Small tables with named rows and columns. After each table, cells are looked up by row and column.

nekopo =
cols = zim, zak, gal, rasop, pem, teb, fetib
duni: [35.3, 58.3, 34.2, 33.3, 62.2, 34.1, 36.1]
rikife: [34.9, 48.0, 34.2, 33.6, 44.9, 53.2, 34.9]
zusoku: [36.1, 23.0, 33.5, 33.7, 84.2, 26.9, 35.3]
div: [35.8, 26.6, 33.1, 33.1, 70.9, 67.4, 34.1]
kitiv: [36.3, 34.3, 33.2, 33.0, 89.9, 38.0, 35.5]

div, zim -> 35.8
duni, zim -> 35.3
div, gal -> 33.1
rikife, rasop -> 33.6
rikife, fetib -> 34.9
duni, rasop -> 33.3
duni, pem -> 62.2

subi =
,zab,pek,pizof
lan,190,104,96
torol,190,58,222
fum,213,182,169

What is the pek of lan in subi? 104
What is the pek of torol in subi? 58
What is the zab of torol in subi? 190
What is the pizof of lan in subi? 96
What is the pizof of fum in subi? 169
What is the zab of fum in subi? 213
What is the zab of lan in subi? 190
What is the pek of fum in subi? 182
What is the pizof of torol in subi? 222

Table butezef
         pudatos     kel     saf     fub  mevemag   mases  dupuvu     zuv
gamizu    -23820   -8607   23208  -36225   -44634  -36504  -32649    4837
doso      -17464   -3487    6750    4099    -8013  -25557   -4152    4180
rus        56895   -9340   29358  -33544   -57390  -23057  -27096     554
mudon       9418    8695   22959  -28810   -35025  -37394  -23837   28250
vupit      37993   18290   35908  -19378   -23142  -51882  -16092   38586
zit        32982    -866   15334  -35508   -22747  -29066  -23784   -8222
fet        24241   27725   30293  -28870   -20990  -55936  -22534   47991
dasikas    -7576   -2903   22019   12768    22351  -45531   10447  -11020
fik       -38582  -14693   54905    2954    13447  -79196    2668  -17421
rak       -83621    3910   16020    9842     9492  -54498   -1834   21697
lineru     -6165    7867   18618   -8512    -5294  -44331  -10047   13649
sizu      -12691   11653   58582  -55307     1311  -98130  -31018    3531
degil      -3145  -15015   -2083  -24771   -53819    2316  -26666   -5760
zotog     -82875  -25598  -30672   -6133   -11371    8117  -13700  -38075

mevemag of sizu: 1311
mevemag of fet: -20990
dupuvu of vupit: -16092
mases of zit: -29066
mases of vupit: -51882
mevemag of rus: -57390
saf of lineru: 18618
mevemag of dasikas: 22351
pudatos of vupit: 37993
dupuvu of gamizu: -32649

dedel.csv
,rog,lutugel,leg,gozibif,basa,sut
papin,11.7,57.2,27.1,23.6,44.9,54.2
fareve,85.4,75.2,92.4,31.5,39.0,60.1
vazam,11.7,57.2,27.1,23.6,44.9,54.2
lat,11.7,57.2,27.1,23.6,44.9,54.2

basa of lat: 44.9
gozibif of papin: 23.6
rog of papin: 11.7
lutugel of lat: 57.2
basa of vazam: 44.9
leg of lat: 27.1
basa of fareve: 39.0
rog of vazam: 11.7
lutugel of fareve: 75.2
leg of papin: 27.1
lutugel of vazam: 57.2
rog of fareve: 85.4
sut of papin: 54.2
gozibif of fareve: 31.5
lutugel of papin: 57.2
rog of lat: 11.7
basa of papin: 44.9
gozibif of vazam: 23.6
Row with the largest lutugel: fareve

rusivot:
,san,gukibun,nilavam,tikevat
rik,32,185,80,176
tepafod,60,98,101,78
ser,51,46,197,135
bif,108,56,82,51
ditore,136,69,66,98
mudip,122,24,108,35
nuripus,34,208,47,152

san of nuripus = 34
nilavam of bif = 82
tikevat of nuripus = 152
san of rik = 32
tikevat of ditore = 98
nilavam of nuripus = 47
nilavam of ser = 197
san of tepafod = 60
san of ser = 51
san of mudip = 122
nilavam of tepafod = 101
tikevat of rik = 176
gukibun of ditore = 69
nilavam of rik = 80
tikevat of ser = 135
Row with the largest tikevat: rik

Table volut
cols = mesulo, zuzi, ladumib, vid, dulo, kiti, tafosaz, lererub, zakogi, levinab
kadopaf: [88, 91, 128, 12, 119, 119, 131, 102, 95, 118]
reko: [127, 96, 96, 74, 118, 118, 135, 152, 163, 122]
zer: [67, 107, 105, 51, 119, 119, 119, 188, 131, 120]
nop: [83, 117, 111, 138, 119, 119, 108, 164, 129, 117]
tuz: [137, 127, 128, 195, 119, 119, 87, 27, 110, 117]
kivoz: [124, 123, 70, 172, 119, 119, 20, 134, 56, 117]
gezok: [115, 109, 81, 136, 118, 118, 97, 119, 60, 120]

kadopaf, dulo: 119
nop, zuzi: 117
tuz, dulo: 119
kivoz, ladumib: 70
reko, zuzi: 96
zer, ladumib: 105
nop, levinab: 117
gezok, ladumib: 81
kadopaf, vid: 12
kadopaf, lererub: 102
kivoz, kiti: 119
zer, kiti: 119
tuz, zakogi: 110
kadopaf, zuzi: 91

